x =
[[  24.0   -0.1   -3.2  -43.0  -52.3  -23.7   45.0]
 [ -29.8    4.6   15.8   49.2   38.1    1.2  -15.1]
 [-129.7 -146.6 -132.5   -2.9 -129.5  -51.0   82.9]
 [ 104.7    7.4  -27.5  -82.9  120.0  163.0   38.7]
 [-157.2 -255.3 -220.9  -56.6 -245.7  -94.4   93.0]
 [ -76.8  143.0  154.5  160.2  -54.7 -177.0  -66.9]
 [ -83.5  -92.0  -82.2  -16.6  -42.8  -25.8  -13.0]
 [  -6.2   52.9   49.3   88.3  170.8   87.0  -78.4]
 [  69.0    1.5   -0.8  -47.5  -15.4   24.1   16.1]
 [  75.4    2.4  -14.4  -52.4  -41.4   38.1   75.5]]
Indices start at 0.
(0, 0): 24.0
(3, 0): 104.7
(2, 1): -146.6
(7, 6): -78.4
(9, 2): -14.4
(1, 3): 49.2
(0, 6): 45.0
(6, 1): -92.0
(1, 6): -15.1
(2, 4): -129.5
(0, 5): -23.7
(8, 1): 1.5
(9, 5): 38.1
(6, 0): -83.5
(6, 6): -13.0
(4, 5): -94.4
(2, 2): -132.5
(6, 3): -16.6
(9, 1): 2.4
(2, 5): -51.0
(1, 1): 4.6
(0, 4): -52.3
(9, 6): 75.5
(3, 5): 163.0
(7, 3): 88.3
(9, 0): 75.4
(3, 4): 120.0
(1, 0): -29.8
(5, 3): 160.2
(6, 4): -42.8
(3, 2): -27.5
(4, 2): -220.9
(5, 4): -54.7
(0, 1): -0.1

X =
array([-0.8,  0.8,  0.5,  2.0,  1.6,  0.6,  0.7,  0.1, -1.2,  0.7, -0.7,
        0.0])
X[0] = -0.8
X[2] = 0.5
X[11] = 0.0
X[7] = 0.1
X[3] = 2.0
X[9] = 0.7
X[4] = 1.6
X[10] = -0.7
X[5] = 0.6
X[1] = 0.8

a = [ -98 -827  757  321  635 -372]
a[0] => -98
a[-3] => 321
a[-4] => 757
a[-2] => 635

arr =
-1 -31 -29 -29 16 -6 8 -24 -26 30
-59 -32 16 -34 56 -79 -60 14 18 21
12 35 30 40 -3 18 9 30 32 -16
-9 -13 -17 -14 -12 -12 -4 -16 -14 -13
40 57 46 50 -24 25 -8 60 29 -43
-3 -7 8 -17 17 -25 -21 12 0 7
73 66 18 55 -86 75 27 25 -4 -70
3 2 -4 3 -10 4 2 -2 -4 -10
Rows and columns are counted from 0.
row 0 col 0: -1
row 5 col 0: -3
row 5 col 9: 7
row 3 col 2: -17
row 1 col 6: -60
row 1 col 9: 21
row 5 col 8: 0
row 3 col 0: -9
row 5 col 4: 17
row 2 col 2: 30
row 7 col 6: 2
row 7 col 3: 3
row 2 col 7: 30
row 1 col 5: -79
row 1 col 1: -32
row 4 col 7: 60
row 6 col 5: 75
row 7 col 1: 2
row 4 col 9: -43
row 2 col 4: -3
row 3 col 1: -13
row 3 col 6: -4
row 1 col 4: 56
row 2 col 9: -16
row 5 col 5: -25
row 7 col 5: 4

grid =
1 -4 -4 34 12 -29 -24 19 -18 -13 -20 29 6 39 -16 -17
-8 -17 -10 32 18 -21 -18 24 -21 29 -22 17 -21 32 -18 -26
16 15 -10 32 9 -25 -4 19 -44 26 -31 18 -7 23 -21 -9
-11 -14 2 5 -23 42 -9 -30 29 -25 14 -28 -3 -36 20 -10
-19 -27 -16 32 -44 56 -12 -35 17 -31 23 -68 -26 -55 36 -16
-14 13 18 -36 -28 38 23 -19 33 -23 18 -39 -4 -42 28 10
-2 8 -24 1 25 -19 0 20 -23 20 -32 12 9 5 -20 2
-6 -16 -58 66 22 -23 -28 -5 3 6 -2 8 -50 16 12 -66
15 49 50 -73 15 -3 45 21 -23 4 -23 19 52 0 -11 66
-12 8 34 -55 11 -7 20 5 -29 25 -22 20 32 13 -25 42
6 -43 -34 61 -7 -9 -36 5 -7 2 -18 23 -46 9 -11 -44
grid[0][0]	1
grid[4]	[-19, -27, -16, 32, -44, 56, -12, -35, 17, -31, 23, -68, -26, -55, 36, -16]
grid[10][3]	61
grid[5][0]	-14
grid[3]	[-11, -14, 2, 5, -23, 42, -9, -30, 29, -25, 14, -28, -3, -36, 20, -10]
grid[:, 1]	[-4, -17, 15, -14, -27, 13, 8, -16, 49, 8, -43]
grid[:, 6]	[-24, -18, -4, -9, -12, 23, 0, -28, 45, 20, -36]
grid[5][5]	38
grid[0][9]	-13
grid[5]	[-14, 13, 18, -36, -28, 38, 23, -19, 33, -23, 18, -39, -4, -42, 28, 10]
grid[8][14]	-11
grid[0][6]	-24
grid[9][4]	11
grid[9][11]	20
grid[10][10]	-18
grid[:, 10]	[-20, -22, -31, 14, 23, 18, -32, -2, -23, -22, -18]
grid[4][9]	-31
grid[1]	[-8, -17, -10, 32, 18, -21, -18, 24, -21, 29, -22, 17, -21, 32, -18, -26]
grid[5][15]	10
grid[7][15]	-66
grid[1][3]	32
grid[4][10]	23
grid[6][2]	-24
grid[10][1]	-43
grid[5][9]	-23
grid[7][14]	12
grid[4][0]	-19
grid[7][10]	-2
grid[:, 9]	[-13, 29, 26, -25, -31, -23, 20, 6, 4, 25, 2]
grid[5][1]	13
grid[2][8]	-44
grid[0][13]	39
grid[:, 7]	[19, 24, 19, -30, -35, -19, 20, -5, 21, 5, 5]

W =
-13,-42,-26,-18
27,-45,-41,-15
-15,-23,-10,-24
-22,-5,-8,-21
1,-28,-29,-7
-24,-32,0,-15
-18,-28,-5,-20
-15,21,-12,-27
-11,1,-6,-23
0,-9,-4,-23
-16,1,-11,-24
-23,-28,-13,-23
W[-12][-4]: -13
W[-6][-3]: -28
W[-2][-2]: -11
W[11]: [-23, -28, -13, -23]
W[-8][0]: 1
W[3][2]: -8
W[5][2]: 0
W[-11][-3]: -45
W[:, -3]: [-42, -45, -23, -5, -28, -32, -28, 21, 1, -9, 1, -28]
W[-4][1]: 1
W[-3][0]: 0
W[9][3]: -23
W[-7]: [-24, -32, 0, -15]
W[0][1]: -42
W[1][0]: 27
W[-5][-4]: -15
W[3][-3]: -5
W[8]: [-11, 1, -6, -23]
W[-8]: [1, -28, -29, -7]
W[3]: [-22, -5, -8, -21]
W[-7][0]: -24

M = [49, 76, 30, 27, 96, 58, 86, 16, 40, 45, 69, 7]
M[0] -> 49
M[7] -> 16
M[3] -> 27
M[9] -> 45
M[1] -> 76
M[2] -> 30

m = [ 56 -36   1 -49 -68 -40  67  10 -41 -30 -20 -34 -37   4   3  75]
m[0] -> 56
m[12] -> -37
m[14] -> 3
m[15] -> 75
m[6] -> 67
m[5] -> -40
m[4] -> -68

data = [[-22, -11, 48, 9, -33, 1, 16, 19, 50, 18, -62, 12, 15], [-68, 31, -64, 7, -31, 43, -31, 47, 22, -36, -2, -67, 35], [28, -12, 29, -21, 47, 60, -10, 53, -12, -61, 0, -33, -19], [70, -51, -63, 7, -70, -11, -36, 7, -26, 63, -42, -62, 16], [10, -13, 6, -51, 24, 53, 62, -28, 36, 34, -63, -36, 41], [33, -4, -14, -5, -7, 11, 68, -38, -15, 4, 9, -51, -42], [4, 1, 47, -71, -9, -45, -56, 53, 69, 18, 23, 46, -47], [18, 14, -30, -25, -30, 47, -3, 31, 17, 53, 67, -42, -32], [52, 12, -69, -4, 5, 8, 71, -18, 16, 22, -66, 58, 4], [56, 55, -49, -47, -50, -45, 37, 64, -3, -24, 43, 48, 56], [-70, 22, 70, 58, 20, -64, -31, -70, 5, -66, 69, 10, 35], [53, 56, 56, -30, 14, 42, 21, -59, 52, 15, -51, 62, 21], [44, -51, 5, 0, -55, -7, 52, -16, -53, 55, -43, 39, 37]]
data[-13,-13] => -22
data[-10] => [70, -51, -63, 7, -70, -11, -36, 7, -26, 63, -42, -62, 16]
data[-5,-1] => 4
data[-12,-7] => -31
data[-3,-6] => -70
data[-8,-5] => -15
data[-8,2] => -14
data[-4] => [56, 55, -49, -47, -50, -45, 37, 64, -3, -24, 43, 48, 56]
data[-11,10] => 0
data[0,3] => 9
data[-13] => [-22, -11, 48, 9, -33, 1, 16, 19, 50, 18, -62, 12, 15]
data[-2,-10] => -30
data[:, 8] => [50, 22, -12, -26, 36, -15, 69, 17, 16, -3, 5, 52, -53]
data[-3,-11] => 70
data[-13,5] => 1
data[2] => [28, -12, 29, -21, 47, 60, -10, 53, -12, -61, 0, -33, -19]
data[-3,0] => -70
data[-4,2] => -49
data[-10,9] => 63
data[-10,4] => -70
data[1,4] => -31
data[:, -4] => [18, -36, -61, 63, 34, 4, 18, 53, 22, -24, -66, 15, 55]
data[2,-1] => -19
data[7] => [18, 14, -30, -25, -30, 47, -3, 31, 17, 53, 67, -42, -32]
data[-8,9] => 4
data[-6,-1] => -32
data[11,6] => 21
data[-2,-5] => 52
data[9,-6] => 64
data[-4,10] => 43
data[-1,11] => 39
data[4,-6] => -28
data[-4,-7] => 37
data[-13,-3] => -62
data[3,10] => -42
data[5,-1] => -42
